Below are the code and all the weights of a small trained network. Each question names an input and a class and asks about switching units off, where a switched-off unit gives its printed mean instead of its output.

import numpy as np


def w(rows, s, z=0):
    codes = np.array(rows[::2]) - 128.0
    scale = np.full(codes.shape[1], s)
    scale[-1] = z or s
    return codes * scale


def f(y):
    return np.maximum(y, 0)


def log_softmax(a):
    a = a - a.max(-1, keepdims=True)
    return a - np.log(np.exp(a).sum(-1, keepdims=True))


def net(x, mask):
    res = np.array(x, float).reshape(1, 8) / 4 @ E
    y = f(res @ A[0][:, :-1].T + A[0][:, -1])
    res = res + np.where(mask, y, B[0][:, -1]) @ B[0][:, :-1]
    return log_softmax(res[-1] @ U[:, :-1].T + U[:, -1])


A, B = {}, {}
E = w([
[163,111,167,151,156,152,65,29],'x0',
[105,114,224,82,141,81,81,164],'x1',
[129,51,127,184,172,165,100,177],'x2',
[71,100,123,122,147,103,137,108],'x3',
[131,124,129,153,119,54,96,107],'x4',
[202,131,126,125,188,65,169,111],'x5',
[115,60,178,57,2,191,164,175],'x6',
[111,77,124,99,74,144,123,153],'x7',
],0.0096)
A[0] = w([
[134,88,90,182,75,250,134,161,117],'neuron 1',
[99,106,91,206,88,116,123,79,202],'neuron 2',
[139,210,179,155,147,83,142,151,89],'neuron 3',
[89,137,130,106,78,108,143,128,56],'neuron 4',
[110,125,140,118,68,126,133,114,44],'neuron 5',
[135,45,194,137,184,130,118,133,113],'neuron 6',
[147,214,135,161,112,139,99,174,152],'neuron 7',
[66,130,130,160,31,120,107,41,226],'neuron 8',
[94,58,182,144,193,117,83,137,206],'neuron 9',
[196,96,134,149,69,124,109,82,78],'neuron 10',
[183,162,173,118,176,229,144,96,169],'neuron 11',
[170,131,81,216,231,108,138,80,254],'neuron 12',
[127,174,78,121,76,158,171,125,3],'neuron 13',
[116,132,110,79,171,115,159,135,47],'neuron 14',
],0.015,0.0026)
B[0] = w([
[64,69,134,130,60,102,94,154,219],'neuron 1',
[167,138,151,110,182,145,86,137,170],'neuron 2',
[93,71,106,138,114,167,106,180,180],'neuron 3',
[177,115,109,158,164,135,124,126,170],'neuron 4',
[138,131,96,152,170,113,128,99,169],'neuron 5',
[43,188,123,133,86,138,104,75,176],'neuron 6',
[68,87,118,118,155,101,101,137,164],'neuron 7',
[163,133,104,112,213,116,120,200,195],'neuron 8',
[57,139,108,105,105,145,51,176,186],'neuron 9',
[182,67,135,151,97,134,235,128,163],'neuron 10',
[131,253,121,140,156,111,133,65,177],'neuron 11',
[198,180,125,89,242,126,124,141,254],'neuron 12',
[78,105,159,121,124,137,72,144,180],'neuron 13',
[209,77,133,161,144,131,92,134,150],'neuron 14',
],0.013,0.02)
U = w([
[190,81,129,133,122,104,181,123,3],'0',
[205,200,103,93,254,116,119,125,243],'1',
[146,170,163,137,83,124,181,60,24],'2',
[28,83,118,115,96,124,73,163,218],'3',
],0.0086,0.0019)

Each question gives the input, the list of numbers given to net, and the class t.
The units are the neurons (one row each of A and B). Each row of codes is followed by its name. A weight is (code - 128) times the scale printed after its matrix; where a second scale follows, it is the last column's (A, B and U).
mask holds one flag per neuron, in row order. A switched-off neuron (its flag False) gives its mean, the last column of its row in B, instead of its output. The means were averaged over made-up inputs and are rounded, as every weight is.
A unit's drop is (log p(t) with every unit on - log p(t) with that unit switched off) / (log p(t) with every unit on - log p(t) with every unit switched off).
The circuit of an input: a set's keep is (log p(t) with only the set's units on - log p(t) with every unit switched off) / (log p(t) with every unit on - log p(t) with every unit switched off). Starting from the 12 units with the biggest drops (on a tie, the unit counted first), units are removed one at a time, each time the one whose removal leaves the highest keep (on an exact tie, the one counted first), for as long as the keep stays at least 0.8.
circuit, biggest first: the units of the circuit, biggest drop first
k most important neurons: the k neurons with the biggest drops, biggest first
drop when u is switched off: that unit's drop, to one decimal
input [6,1,-8,5,4,-2,6,8], class 1: circuit, biggest first -> neuron 8
input [-6,3,-6,-5,4,4,-2,3], class 3: 2 most important neurons -> neuron 12; neuron 3
input [5,-5,0,-6,-6,2,7,1], class 3: 3 most important neurons -> neuron 1; neuron 12; neuron 13
input [1,-3,0,-6,8,-1,2,-1], class 0: 3 most important neurons -> neuron 12; neuron 10; neuron 11
input [2,-3,3,-7,3,4,2,6], class 0: 2 most important neurons -> neuron 10; neuron 9
input [0,5,-5,8,8,0,5,7], class 1: 2 most important neurons -> neuron 8; neuron 1
input [7,7,6,8,3,-6,-6,2], class 3: 2 most important neurons -> neuron 9; neuron 6
input [1,-7,-6,-6,-8,-5,-2,-2], class 3: 3 most important neurons -> neuron 1; neuron 13; neuron 12
input [7,7,0,-7,-1,8,8,7], class 2: drop when neuron 4 is switched off -> 0.0
input [4,-1,8,-6,4,7,8,8], class 3: drop when neuron 1 is switched off -> 0.1
input [-4,8,-6,-4,-1,-1,-1,-5], class 3: drop when neuron 12 is switched off -> 0.5
input [4,4,-8,7,0,-5,8,3], class 1: drop when neuron 8 is switched off -> 0.3
